[[128 139 128 129]
 [128 141 129 131]
 [131 131 126 140]
 [128 143 127 130]
 [129 134 129 130]
 [136 116 124 131]
 [125 120 121 116]
 [120 138 153 133]
 [128 140 126 130]
 [120 128 142 125]]
=>
[[129 128 139 128]
 [131 128 141 129]
 [140 131 131 126]
 [130 128 143 127]
 [130 129 134 129]
 [131 136 116 124]
 [116 125 120 121]
 [133 120 138 153]
 [130 128 140 126]
 [125 120 128 142]]

[[140 140 141 141 141 113 141 114 113 141 115 141]
 [125 127 127 127 127 107 127 110 109 127 111 127]
 [120 119 118 118 118 152 118 150 151 118 148 118]
 [121 120 119 119 119 156 119 154 155 119 152 119]
 [121 121 121 121 121 142 121 141 141 121 140 121]
 [133 133 133 133 133 115 134 116 116 134 117 134]
 [126 126 126 126 126 113 126 114 114 126 115 126]
 [129 129 129 129 129 130 129 130 130 129 130 129]]
=>
[[141 140 140 141 141 141 113 141 114 113 141 115]
 [127 125 127 127 127 127 107 127 110 109 127 111]
 [118 120 119 118 118 118 152 118 150 151 118 148]
 [119 121 120 119 119 119 156 119 154 155 119 152]
 [121 121 121 121 121 121 142 121 141 141 121 140]
 [134 133 133 133 133 133 115 134 116 116 134 117]
 [126 126 126 126 126 126 113 126 114 114 126 115]
 [129 129 129 129 129 129 130 129 130 130 129 130]]

[[136 133 117]
 [140 126 129]
 [155 122 106]
 [107 125 149]
 [137 131 119]
 [116 131 142]]
=>
[[117 136 133]
 [129 140 126]
 [106 155 122]
 [149 107 125]
 [119 137 131]
 [142 116 131]]

[[129 122 133 118 140 103 132 129 102 155]
 [130 133 144 113 113 116 121 102 140 102]
 [149 113 141 143 149 141 117 109 150 153]]
=>
[[155 129 122 133 118 140 103 132 129 102]
 [102 130 133 144 113 113 116 121 102 140]
 [153 149 113 141 143 149 141 117 109 150]]

[[129 123 124 133 128 118 128 142 128 129 128 110 130 108]
 [125 116 128 132 106 118 125 116 145 142 123 141 134 147]
 [130 126 127 132 139 134 110 133 111 142 140 136 131 115]
 [127 112 120 126 144 122 125 135 142 128 127 148 130 153]]
=>
[[108 129 123 124 133 128 118 128 142 128 129 128 110 130]
 [147 125 116 128 132 106 118 125 116 145 142 123 141 134]
 [115 130 126 127 132 139 134 110 133 111 142 140 136 131]
 [153 127 112 120 126 144 122 125 135 142 128 127 148 130]]

[[102 133 122 137 111 143 146 129]
 [106 135 126 111 140 119 152 137]]
=>
[[129 102 133 122 137 111 143 146]
 [137 106 135 126 111 140 119 152]]

[[123 158 144 132 117 108 119 148 124 132]
 [126 122 143 134 131 133 141 120 132 127]]
=>
[[132 123 158 144 132 117 108 119 148 124]
 [127 126 122 143 134 131 133 141 120 132]]
---
[[135 143 133 110 132 122 135 142 128]
 [109 109 122 142 130 141 110 121 128]
 [103 122 129 138 129 136 118 119 140]
 [125 118 123 129 131 134 122 136 121]
 [137 141 128 108 139 128 132 149 129]
 [112 128 132 137 132 139 115 123 143]
 [111 112 123 147 129 137 114 115 133]
 [117 111 119 138 129 133 120 125 121]]
=>
[[117 111 112 137 125 103 109 135]
 [111 112 128 141 118 122 109 143]
 [119 123 132 128 123 129 122 133]
 [138 147 137 108 129 138 142 110]
 [129 129 132 139 131 129 130 132]
 [133 137 139 128 134 136 141 122]
 [120 114 115 132 122 118 110 135]
 [125 115 123 149 136 119 121 142]
 [121 133 143 129 121 140 128 128]]

[[121 144 125 113 143 129]
 [115 141 128 132 126 109]
 [115 145 128 131 126 110]
 [115 139 128 140 119 109]
 [115 148 128 131 126 112]
 [115 137 129 141 117 110]
 [132 136 126 112 142 143]
 [134 106 130 137 119 131]
 [125 114 131 144 113 117]
 [137 124 128 117 137 147]
 [115 150 128 123 133 112]
 [115 146 128 131 126 111]]
=>
[[115 115 137 125 134 132 115 115 115 115 115 121]
 [146 150 124 114 106 136 137 148 139 145 141 144]
 [128 128 128 131 130 126 129 128 128 128 128 125]
 [131 123 117 144 137 112 141 131 140 131 132 113]
 [126 133 137 113 119 142 117 126 119 126 126 143]
 [111 112 147 117 131 143 110 112 109 110 109 129]]

[[135 134 129]
 [129 130 140]
 [119 147 118]
 [124 130 123]
 [117 116 139]
 [116 128 139]
 [126 129 124]
 [152 134 124]]
=>
[[152 126 116 117 124 119 129 135]
 [134 129 128 116 130 147 130 134]
 [124 124 139 139 123 118 140 129]]

[[126 127 129 129]
 [112 128 123 124]
 [132 107 128 128]
 [132 128 133 126]
 [141 129 142 124]
 [116 131 124 126]
 [130 113 130 139]]
=>
[[130 116 141 132 132 112 126]
 [113 131 129 128 107 128 127]
 [130 124 142 133 128 123 129]
 [139 126 124 126 128 124 129]]

[[120 135 146]
 [132 146 149]
 [121 144 146]
 [111 143 154]
 [133 149 120]
 [129 133 150]
 [ 99 143 109]
 [139 129 105]]
=>
[[139  99 129 133 111 121 132 120]
 [129 143 133 149 143 144 146 135]
 [105 109 150 120 154 146 149 146]]

[[125 111 117 128 119 128 130 120 124 128 132 126 124]
 [125 136 135 132 128 130 131 124 126 114 126 124 110]
 [131 134 127 127 137 126 124 129 119 131 130 125 126]
 [122 123 113 126 140 131 133 128 127 129 127 104 129]]
=>
[[122 131 125 125]
 [123 134 136 111]
 [113 127 135 117]
 [126 127 132 128]
 [140 137 128 119]
 [131 126 130 128]
 [133 124 131 130]
 [128 129 124 120]
 [127 119 126 124]
 [129 131 114 128]
 [127 130 126 132]
 [104 125 124 126]
 [129 126 110 124]]

[[130 122 133 150 126 143 131 128 133 134]
 [130 125 137 146 126 141 131 128 130 131]
 [130 128 133 146 126 143 131 128 130 131]]
=>
[[130 130 130]
 [128 125 122]
 [133 137 133]
 [146 146 150]
 [126 126 126]
 [143 141 143]
 [131 131 131]
 [128 128 128]
 [130 130 133]
 [131 131 134]]
